Stage of each row
[ -37  172  141  -84 -112   -8  210  105  -31  226  205  172 -112  -42
   44  159  -84  126   40   84  -75 -129  199   81 -187  136  -21 -243
   83  107  155   81  -72  173   48 -103  292  -47  165  -27  168]
30
[-247   36  137  -88   63  205 -204  -15   73   89  280 -157  221 -100
  -57  332  140  -81  -99   87  202   23  -13  170   -5   42   46   15
 -261 -208 -190  -11 -334 -183  103  259    1  340 -211  103 -113]
27
[  -9 -162    0 -122  -31  -37 -269 -369  -16  -21   -2 -258  208  -74
 -276  369  126  -93  174  131   16  -86  -61   52 -239   40  -36 -207
   54 -110  -23  282 -231 -141  373 -123  161  241  183  304  108]
9
[-204  402   53  208  183  262  -40  -95   78  305  354   41 -112   51
 -290 -196 -225   17   47  262  282  124   49  -36  274  196 -126  134
   81 -245 -180   40  -28 -148  269  -96 -197  -20 -441   24 -139]
22
[ 114  240  -18  166  -36  -64  271  197   48  167   -7  238 -220   -6
  106    6 -198  175   57  -51 -142 -143  258  -71  -68   85  -37 -148
  210  247  116  -46  224  129 -125 -110  148 -297  271  -60  238]
14
[-101  456  -17  350  379   65  -45   99   63   66  106   64   58  179
 -124 -119  -39  155 -125 -173   95  -25  161  -58  191  -80   10    5
   15  100  -89   -2   46 -188    7  -10 -415 -181  112   34  208]
16
[ -68  -74  -53  -48  130  -41  -31  -72   94   16   -5  -72   70  -22
 -121   85   45  -65   33  -97  -29  -61  115    7  -72   -8  -83   11
  -30   41 -108 -113  -45  -34 -105  131   18  -24  120  121    8]
3
[ -24   47  185 -180 -402  121   74  125  -70  336  275   52 -192 -298
  143  373 -109  100   16  339  102 -131   39  135 -208  134   99 -283
  -38 -148  205   37 -188  216  108  -48  508  205   -3   31   52]
31
[ -53  -16  -61  -87 -147  100 -114  346 -108    9 -167 -188  -39 -213
   95  -49  125  148 -405 -273  173 -171  183   17  -46 -457   96 -105
 -159  108   54 -397  -32  242 -554  391  -20  -86  283  100  -21]
1
[ 104 -244 -262 -323 -200  -73 -121 -502 -130  -90  -93 -253  201 -160
   56  474  119   75  134 -257 -100  200  174  288 -204 -187   75  -63
  145   10 -217  -71   62 -391  -91   84   39   19  351   61   86]
19
[ -74  261   51  108  244   51  262 -119  215  287  377  295 -141  161
  -14  142 -282   -6  233  146 -120   41   94   61   68  383 -133   92
    8  -40 -146  -49  128 -160  140  -97   29  -99 -103 -125  115]
24
[-139  284  -65  223  227  117  -89  -39   69   43   73  -21   81   63
 -311 -263  -24   21   20  -59  182  111  251  -72  211   53 -146   76
  228    1 -248   42   34 -169   74   -8 -259 -162 -223  107 -143]
17
[  62 -214   52 -221 -463  243    5   72   78  231  105  -36 -281 -328
  254  536 -227   28   63  358   20 -186  -51  138 -158  161   16 -195
 -109 -210    1 -239   74  203  -72  174  625  221   21  101  -56]
18
[ -53 -117  201 -130 -290    6 -123  375  -82   31 -169 -215   35 -302
   -7  174  200   -3 -278   41   49 -419   76  -97 -372 -182   56 -352
 -107  192  331   76 -351  433 -131  214  381  210  284  226   78]
2
[ 105  103 -164  -60  -46  -91  240 -198  -75  115  -75   30 -246    4
   71   49 -258  229   73 -184 -251  -34  200   26 -121  -72  -67  -42
  268  249   71 -115  315  -17 -156  -58   42 -311  435  -87  305]
15
[ -20 -426 -265 -279 -140  -85 -319 -737    8  -74  -23 -357  369 -258
 -521  128  231 -326  476   87  192  405  158  108  -86  163 -179  122
  381 -318 -459  207 -193 -450  338 -107  122  166 -389  305 -469]
5
[  53    5  -70  -28  -24  -55  -23 -218  -13   45  -23  -78    3  -41
  -91  208  -53   60  127  -18  -92  -53   87   25 -151   16  -35 -128
  165   65    5   98   42  -98  123  -95   93  -33  257  110  188]
13
[ 184  127  -71  204 -151    2  -50  361   87    8   20  233  180 -124
  135  211  186   66   19 -128  140    0  352   69  -10   -5  143 -268
   51   39 -135  -89   82  -73 -190   -9  122 -137  103   69  -20]
17
[  40  128 -245  116  221 -109   88 -468  118  138  174   39   22    5
   -5  232 -165   27  324  -94  -74  317  111  114  124  152   23  256
  176  -85 -292  -54  174 -590  106 -105 -241 -118  -19  -85  137]
14
[  73  183  -29  159   18  -53  144  114   70  174   55  166 -125  -22
   22   51 -114   82   80    8   -6  -77  153  -38  -14   66   -1  -79
   83   60   33  -54   94   28  -50 -111   81 -178  154    2  159]
9
[  -6  110   29  100  196  -95  221  -48  159  137   57  159 -161  122
 -142  -10 -214  -18  190   54 -228 -182  108 -124 -110  253 -210  -39
  153  181   52   55  126   98  100 -118  152 -175  173   30  202]
9
[-157  207  146  299  218  213   -5  431  318  112  182  155  -36    1
  -35  -15  -89  -86  -81  117   97 -188  110 -131  141  252 -108   30
 -140    4 -149 -150   14  100  -68  259   65   31 -275   85 -123]
16
[ -72  -56 -130  -16  152   92 -218 -354  106   -5  121 -179  150  -21
 -177  238  -10  -72  128  -16   46  119    5   92   39   57  -55   95
    0 -159 -295  -48   24 -364  135  114 -107  113  -64  147  -41]
16
[ -77   10   34   26  108  -19 -257  -62   18   37   62 -175  216  -80
 -198  196  179  -65  -44   10  128  -99   -7   -5 -117  -86   68 -133
 -127  -63   21  104 -283 -105  125   35  -64  184  114  228   94]
1
[ 178 -190  -78 -287 -399  -57   28   14 -126  -30 -125  -46   56 -205
  205  409  117  119  -44 -206 -166 -112  240  175 -379 -179   82 -315
   65  215   78 -100   77   72 -264  133  364  -36  494   11  150]
21
[-334  367   70  145  383  243  -33 -228  141  277  469   17   -4  135
 -348 -164 -180  -63   92  206  249  213   20   32  308  263 -172  276
   -5 -288 -304   30 -121 -285  312  -12 -298   53 -540    3 -178]
27
[-289  114  207   29  141  189 -154  122  166  142  376  -55  231 -116
  -24  331  141 -121  -71  147  230   25    5  131   51  172   74   51
 -299 -223 -192   15 -401 -193  135  261    7  377 -359   84 -138]
29
[-108  -38  101  -27  -65  118 -104  272   44  -35 -100 -187   23 -164
   60  187   62   30 -257  -81  -18 -286   72  -41 -163 -118   -2 -123
 -123  175   66  -99 -102  175 -190  376  165  137  178  136   54]
15
[  83   42  -75 -211 -152 -114  170 -316 -142  119   35    4  -40  -23
   22  240  -75  149  131 -110 -208   32  197  152 -261  -25  -19 -147
  228  175   69   86   73 -107   30 -139  130 -132  385  -80  262]
23
[-179    9   81 -200    2   95  110  -61   45  161  225  -10  -76  -61
   21  202  -98   33    8   40  -55  -35  106  143  -90  116  -81   -6
  -51  -12  -63 -113  -71   34  -45  176  191   74   -6   -6    2]
30
[ 144  -25   38 -128 -488  126   58  259    6  259  244  195  -54 -317
  288  439   20   41   39  172  163   13  159  215 -143   79  171 -237
 -108 -187  -17 -191  -16   68 -149   50  480   95  -45  -54  -96]
26
[   5  182 -171  -37  184  -68  215  -77   26   97  226  234   23  122
  113   62  -38  157   38 -372 -104  195  322  216   44  -63   17   72
   13  104 -206 -314  240 -246 -315   82 -174 -317  219 -188  133]
30
[-132  281   75  329  357   63  -45 -170  262  315  394  149  -34   95
 -422  -90 -187 -191  318  411  202   55  -63 -146  196  445 -159  118
   43 -312 -149  193 -122 -191  503 -295  -89   56 -452  140  -68]
4
[ 124  164  -36  123 -330  244  -39  242   24  293  159  117 -258 -246
  216  261 -194  175   -9  256  285  -39   52   94  123    6  158 -181
  -51 -287  -33 -248  140   64  -95  -34  240  -10  -37   61  -17]
15
[-258  239  259  111  222  119   36   35  210  272  460  142   34   13
 -150  198  -83  -98  143  342   97  -45   26   31   34  437  -72  -23
  -91 -176  -73  187 -294  -65  372  -48  129  236 -353   80  -25]
31
[  44  123   63  -31 -282  -33  121  307 -147   18 -221  -23  -56 -166
   41  -46   52  186 -178 -154  -74 -241  362  -74 -259 -149  -23 -314
  274  404  232   98  -17  315 -200   44  242 -175  344   38  126]
18
[-223  335  -24  125  259  154  -19 -122   37  126  215   11   78  119
 -317 -277  -40   19   16  -40  212  202  243   21  240   74 -164  149
  166  -70 -295   17  -29 -212   92  -11 -310 -147 -313   13 -181]
24
[  26  217 -184  265   53   79 -137    8   63   17   12  116  152   21
 -369 -307   92    0  215   -5  380  235  405  -20  299   86 -132  -70
  387 -180 -405   35   97 -154   75 -257 -128 -302 -297  223 -338]
11
[-112  112   28 -111  109   67  174 -161   75  220  298   82 -101   48
   74  246 -182   52   64   11 -108   35   50  164  -34  131  -46   81
  -95  -31  -94 -149   42 -136  -18   97   41    3   52 -117  132]
27
[  35   88 -184  -65   49  -23   53 -250   21   75  226  165  168   62
  -93   83   60   25  218 -182   54  314  322  228   53   61  -40   13
  156  -86 -344 -105  132 -339  -43  -89  -83 -207  -30  -57  -91]
27
[  11  -65 -176 -207  -13   -6   -3 -346   -6   15  143   13  182   14
  -72  212   76    0  188 -179  -11  252  257  261  -44   17  -56    3
  112  -68 -333 -113   85 -316  -57   18    3  -96   53   -8  -82]
26
[ 223  106 -157  173 -161  -45   11  156   52   64    5  230   67 -102
   41  119   71   77  169  -67  135   77  330   58   27   31   74 -214
  196  -34 -153  -74  170  -91 -105 -178  130 -236   98   76  -23]
12
[-118    1  -94   28   21  147 -215 -316   61  151  134 -133   14  -78
 -557 -259  -58 -173  263  295  347  174   84  -72  166  196 -253   76
  269 -356 -291   96  -71  -88  324 -181   25    0 -490  273 -403]
5
[-132  199  -30  193  341   87   40  188  177    6   37   29  -28  104
   29  -34  -87   69 -173 -246  -60 -111  136  -49  118  -57  -65  130
 -120  171 -144 -282  153  -60 -278  322 -219 -143  122   -7  113]
14
[ -58    1  -24 -232   15    6 -116 -430 -104   89  228 -152  164    1
 -100  383   56   42   61  -48  -35   88  -15  231 -194  -65   47  -80
  -60  -88  -46   96 -139 -296  203  -20  -31  158  214   29  198]
27
[ -30  110  -10   99   -3   67   91  207   92   89  -22   38 -133  -78
   42   -7 -114   73  -63  -50   -8 -125  180  -60   10   19  -65  -19
   64  124  -32 -162  113  109 -192  151   98 -127   66   30   25]
13
[ -39  326  229  290  -19  104  133  453  125  280  113  184 -257  -69
   23   16 -199   81  -66  287   73 -339   48 -181  -16  194  -22 -197
  -10   61  229   73  -65  326   89  -78  246  -11    6   70  159]
11
[ 247  -65 -124   -3 -253  -83    4  222   59  -59  -17  231  250 -140
  158  311  249    7   97 -232  -13   44  417  149 -180   -1  100 -287
   91  124 -163 -114  130  -93 -262   36  257 -150  210   16  -43]
20
[  76  290   -1  261  -13   96  -38  262   45  233  170  114 -123  -92
  163  207  -93  159 -117   52  185  -96  -12   14   81  -97  207  -99
 -188 -119   68 -172   49  -52  -81   -2  -47  -21  144    4  226]
11

Stage of each row
[  14   70  110    1   48 -405    7 -278 -173  -48  251 -283  187  135
  -74   -1  -12 -145  -66 -222  239  -20   13  -88 -140   61 -170  386
  199   83 -691  -39   20  -75 -158 -221  126   97  -49  147   12]
28
[-422 -163 -289   55 -154 -125  394  300 -115  230  189  116 -142  166
   31  320   38   36  183 -117  335 -215 -151 -285 -184 -382  101   84
  331 -568 -304  -27 -362  288  -67   72 -309  292  216   38  -70]
29
[ 153  164  324 -161  -89 -164   26   55 -300  -27 -152  117  -56 -256
 -254  301 -152 -272  192  390   76  397  254  209  295  297  -70 -391
  445   52  118 -168 -180  254 -119   48  334  278  -28  162 -129]
17
[ 108  177  255  289   78  101  648   94 -300  111  -53  -46 -153  -93
   63  178  -20   81  129  -41  -23   29   -7   79  148  183   73  237
  -21  293   73 -295 -350   85  694  401  117  329  141   73   39]
19
[  97 -320  261 -170 -107 -111   -5  -49 -180   77  430 -408  452  -49
 -115 -123  -14  387   18   69   47  373    6   14  -78   49 -101   66
 -133  389 -314 -136 -173  191   66  -30  113 -139  -74  491  186]
5
[ 162  -89 -208 -166 -141    1 -239   15  -45 -287  -77  236   28  187
  -14 -233  -18 -166 -267  106   12 -216  358  -57 -317 -610   81 -286
 -437 -436  -11   88  282  176  -43  230  421   95   22  465  206]
17
[ -58  440  264  300  240  -18  461  236 -340  316 -168  241 -277 -188
  133  -16   75  141  120   99 -243   21  -60   71  270  298 -141 -159
   56  243  -11 -331 -280  107  437  313   11  148  398 -171  -38]
23
[  73 -181 -319  -25   63 -249 -269  161   52 -167 -140  242 -107  138
  -16 -197  254  -97 -316  202  101 -131  138 -149 -350 -681  195 -361
 -257 -681  -86  100  213   76   16   71   99    6  146  223  156]
29
[  35  158   76  -10  -89 -340  117 -392 -274 -170  204 -332  168  178
  -78  171 -150 -494  -27 -369  218 -142  200 -119  -75  137 -216  623
  230  113 -587  -89    2  -64 -334 -186  348  253 -124  220   14]
21
[  37 -166  282 -165 -154  -94   43  -97 -234   36  404 -358  474   19
  -83  -60 -180  237   12   69   63  206  155   -7  -89   80 -252  127
 -121  461 -493  -79 -114  211 -127   12  219 -124  -33  524  110]
13
[ -82  457  305  143  150  -40  268  261 -395  317 -177  288 -195 -265
   73   16    1   21  137  283 -311  131   75   80  366  398 -280 -380
  146  279    5 -334 -254  202   63  225  113   42  417 -126  -70]
19
[ 163 -142 -135 -110  191  -72 -433    9   56 -111 -108  419 -186  245
   42 -495  113  -26 -250   -9   56 -174   71  -75 -364 -638  176 -356
 -265 -494  -17   38  354  -51  188   40  112  119  -22  152  123]
29
[ 213 -103  -97 -262 -113  222 -356  -93  -49 -234   16  351   10  269
   52 -429  -99  -92 -225  -56  -20 -241  234  -37 -321 -560   89 -257
 -443 -297   42    3  344   90   83  216  410  148  -82  353  232]
13
[ 140   97  270 -221 -213 -102   74    2 -283  -85  -65   73  -16 -185
 -270  383 -208 -294  214  288  194  347  229  191  231  233    0 -272
  479  -25   83 -136 -197  278 -102   71  344  373 -115  208 -116]
15
[ 180 -104 -176 -152  -34  -40 -279   23  -20 -267 -108  285  -32  191
  -14 -309    1 -145 -249   98    1 -208  351  -50 -315 -633   86 -327
 -410 -444   10   85  310  138   -6  189  377  105   18  443  177]
20
[ 129 -202  -81  -58  330  130 -386  -33   74   51  -38  432 -306  310
  136 -534  105  -49  -86 -125   61 -244 -108 -163 -276 -571  123 -155
  -93 -385   74  -98  263 -148  187  -82  -52  158   17 -110  109]
29
[  61  124  -58  180   28  312 -261 -253  -34  229 -131  -86  -60  123
  -44  -79  -25 -185  184  200   87 -161 -139   69  -92 -239 -253  122
 -137 -118  274  -86   54  185 -268 -144  291  174  164 -157  244]
15
[-106 -181 -383  -40 -210 -105  105  243  -77 -154    0   94   11  137
    6  115   79 -185 -148  161   87 -258  300 -242 -251 -614   57 -146
 -224 -589 -117   66  -30  314 -239  212  178   52  250  405  147]
19
[ 145  164  329 -127   10 -230   14   85 -278    4 -185  147 -116 -261
 -249  255 -113 -253  201  395   66  401  243  201  299  278  -73 -426
  477   23  122 -165 -174  225 -103    9  270  269   -5  132 -161]
20
[ -85  457  279  110   25   56  250  208 -416  303 -109  238  -93 -239
   94   13  -18   52   84  240 -316  117   30   79  319  413 -265 -312
   35  321  -25 -346 -244  214   84  275  172   15  386 -109    7]
14
[-229 -221 -443   77  -60 -262  111  341  -24   18   -4  116 -102  122
   33  138  264  -83 -142  146  174 -202   38 -316 -273 -609  143 -146
  -30 -736 -216   49 -120  214 -150   76 -134   20  317  149   85]
29
[-313 -168 -398  -69 -431   56  334  263 -174   -3  206   29   80  157
   49  334  -12 -123   10   12  163 -290  121 -311 -189 -446   30   57
  -42 -516 -218  -19 -266  410 -294  244   57  127  269  294  131]
13
[ 123 -161  -98   38  276  340 -158  -64   44   73  -31  240 -304  278
  137 -315   45 -214  124  -38   35 -332  -48 -191  -98 -490  -57   71
  -30 -268  240 -175   94  -24  -45  -94   51  180  178 -162  156]
21
[ 112   57  246  -90   42 -314   29   54 -183   21 -142  116 -180 -186
 -285  316  -34 -205  220  277  285  390   52  173  179  155   94 -308
  628 -187   48 -105 -199  153   51  -76   88  393  -96   31 -193]
27
[  48 -238  324 -116  -71 -113  104  -24 -225   75  364 -370  425  -14
  -92  -46 -176  280   58  126   52  260  187    1  -65   67 -227  106
 -108  505 -401  -91 -168  221  -50   25  157 -121  -27  564   71]
16
[-224   88  -23  219   61 -474 -379 -313 -300  379 -123 -185  -73  144
  -63  147   -5 -643  -52 -302  191   84 -136 -168 -189  165 -121  538
  317  -23 -178 -188  -23 -214 -475 -511   27  236 -225 -210  -39]
34
[ 236 -169 -261 -238 -127  -22 -390  -10   14 -272    0  206   29  129
  -50 -378  173  -23 -277   30  -24  -67  172  -26 -293 -621  203 -378
 -429 -569  122   16  281  151   77  126  369   94  -21  382  326]
1
[-361 -180 -299 -133 -457  110  379  189 -184  130  357   27   58  155
   11  319  -47   61  198 -219  250 -187 -121 -239 -146 -312   92  130
  173 -474 -196  -89 -378  413 -111  179  -71  310  119  192   98]
5
[-108  400  256  236  332 -219  128  310 -303  425 -224  325 -288 -278
   85  -65  221  130   39  317 -232  226 -169   45  293  353 -151 -451
  237  125  -83 -324 -228   48  211   86 -139  -35  441 -358  -88]
30
[ 239 -145 -194 -286 -149  107 -454  -90   -3 -259   21  290   35  205
  -14 -443   71  -33 -272  -39  -13 -120  138  -10 -334 -601  182 -348
 -453 -481  101   14  347  105  109  152  393  122  -97  342  315]
5
[-167  203   89  278  173 -267 -471 -294 -185  519 -245  -91  -94   91
 -135  -94  -90 -245  172  -75   87   79 -151  112 -187   22 -276  176
   64   10  133  -76   52   43 -369 -419  114  265 -146  -96   -2]
27
[ 118  211  269 -168 -129 -104  -74   91 -322   61 -116  144  -18 -317
 -193  205    2 -165  109  418  -55  451   87  190  329  372  -69 -498
  345   46  142 -248 -190  244 -104   52  297  133   75    4  -12]
8
[  33  -72  269 -105  -30 -220   71 -138 -208    6  340 -320  361   55
  -95  -79 -177  150   41  -13  105  109  193   -5  -90   44 -281  177
  -21  373 -561  -33  -60  158 -146  -52  200  -33  -24  487   32]
20
[ 160  116  256 -236 -227 -102  -38   11 -294  -54  -61   74   24 -257
 -267  324  -85 -237  144  349  113  444  125  203  268  304   11 -378
  432  -26  120 -184 -189  257  -93   39  340  266  -73  112  -36]
9
[  40  136  -47  139  -35  226 -448 -321  -48  326  -99 -134    5   68
 -115 -155   42  -59  183  122   72   18 -297  167 -118 -153 -208   52
 -157 -139  334 -101   62  195 -225 -238  285  191   31 -172  301]
5
[-125   94  -19  187   95 -542 -221 -354 -300  181  -86 -228  -83  171
  -71  196  -12 -760  -40 -428  185  -11    6 -201 -136  175 -112  645
  376  -45 -232 -192  -24 -245 -473 -486  114  303 -242 -105  -60]
29
[ 160 -342  338   24   29  -79  303   57 -209   52  212 -366  241  -66
  -97   81 -106  229   94  133   85  324  170   22  -19   35   -3  188
  -81  465  -92 -160 -287  152  315  134   98   34  -79  533   55]
18
[-362 -169 -339    6 -266  -24  431  300 -152   85  170   70  -52  173
   42  328  -46  -92  141  -60  206 -312  114 -306 -166 -454    9   91
  112 -511 -212  -14 -318  391 -237  188  -74  229  263  266   11]
20
[ 135 -158  -77  -92  139  399 -202  -90  -11  -10   36  317 -211  330
  159 -388  -65 -188   36 -137   -4 -366   45 -183 -166 -500  -27   34
 -161 -214  177 -158  174   -7   -9   23  160  190   74   -8  174]
17
[ 112  -23  -96  146  165  398 -161 -151   19  152  -86   37 -196  181
   61 -153   43 -217  178  146   58 -260 -118  -73  -48 -356 -173  133
  -76 -186  304 -159   35   89 -164 -116  169  152  243 -225  231]
17
[ -11 -141 -353  -99 -271  -38  -20  165  -86 -223  -17  108   72  131
   -7   47   60 -199 -229  191   47 -224  319 -181 -267 -588   71 -199
 -337 -539  -74   64   63  291 -211  244  307   27  190  425  211]
15
[ 142   99  277 -176 -134 -145  105   -4 -249  -76  -91   84  -78 -165
 -287  370 -207 -282  258  259  235  320  222  203  213  184   13 -246
  522  -64   94 -110 -193  263  -52   42  302  434 -127  204 -152]
19
[  80   72  -62  224  164  270 -201 -188   15  223 -164  -50 -163  119
  -31 -100   34 -178  217  221   92 -177 -131   34  -61 -304 -229  101
  -70 -174  303  -93   34  153 -208 -166  200  178  216 -190  204]
19
[ 170   99  281 -226 -208 -100   46  -12 -274 -101  -82   82  -16 -192
 -287  368 -207 -291  209  317  198  365  235  217  227  224   12 -302
  466  -29  112 -128 -176  273  -83   69  367  381 -132  212 -111]
15
[-309  -99  -96   -7 -146 -121  352  163 -142  212  182  106 -146  126
  -66  342  -79   25  277 -151  414  -73 -169 -129 -116 -205  123   94
  491 -419 -255  -45 -346  251   49   32 -233  442   27   33 -140]
29
[ 197  -36  284  230   46   88  610   61 -253   35   10 -196  -47  -86
   -7  214  -37  106  118    8   62  142   43   86   84  116  143  296
  -51  339  109 -260 -357   87  717  367  135  306   16  239   66]
18
[ 129 -207  -89  -16  365  179 -327  -32   81   78  -39  396 -345  306
  147 -490  123  -91  -20 -116   60 -266 -136 -190 -221 -550   91  -88
  -32 -369  128 -137  210 -149  146 -114  -76  165   72 -185  114]
28
[ 102 -350  332  -19   51 -127  202   72 -192  100  265 -366  304  -49
  -94   -7 -110  292   92  168   58  319  179   -4  -44    7 -103  113
  -96  474 -205 -127 -249  186  155   59   64  -71  -35  563   48]
19
[ 130   87  261  -73  109 -355  -54   88 -190   45 -200  150 -203 -237
 -268  263   32 -226  168  364  207  438   52  168  225  202   65 -405
  610 -166   74 -136 -168  115   11 -112   84  300  -34  -37 -183]
28
[ -95  378  265  185  323 -253   91  312 -302  389 -244  327 -286 -297
   39  -34  188   60   80  366 -230  258  -90   57  324  349 -182 -508
  293   95  -28 -308 -226   90   90   48  -94  -21  420 -300 -116]
28
[-102  258   99  226   47  -41 -404 -327 -182  433 -221 -107  -25   91
 -147  -80 -198 -223  233   24   58   -2  -45  179 -151  -29 -355  145
  -72   63  216  -48   74  184 -408 -281  301  280  -92   13   70]
20
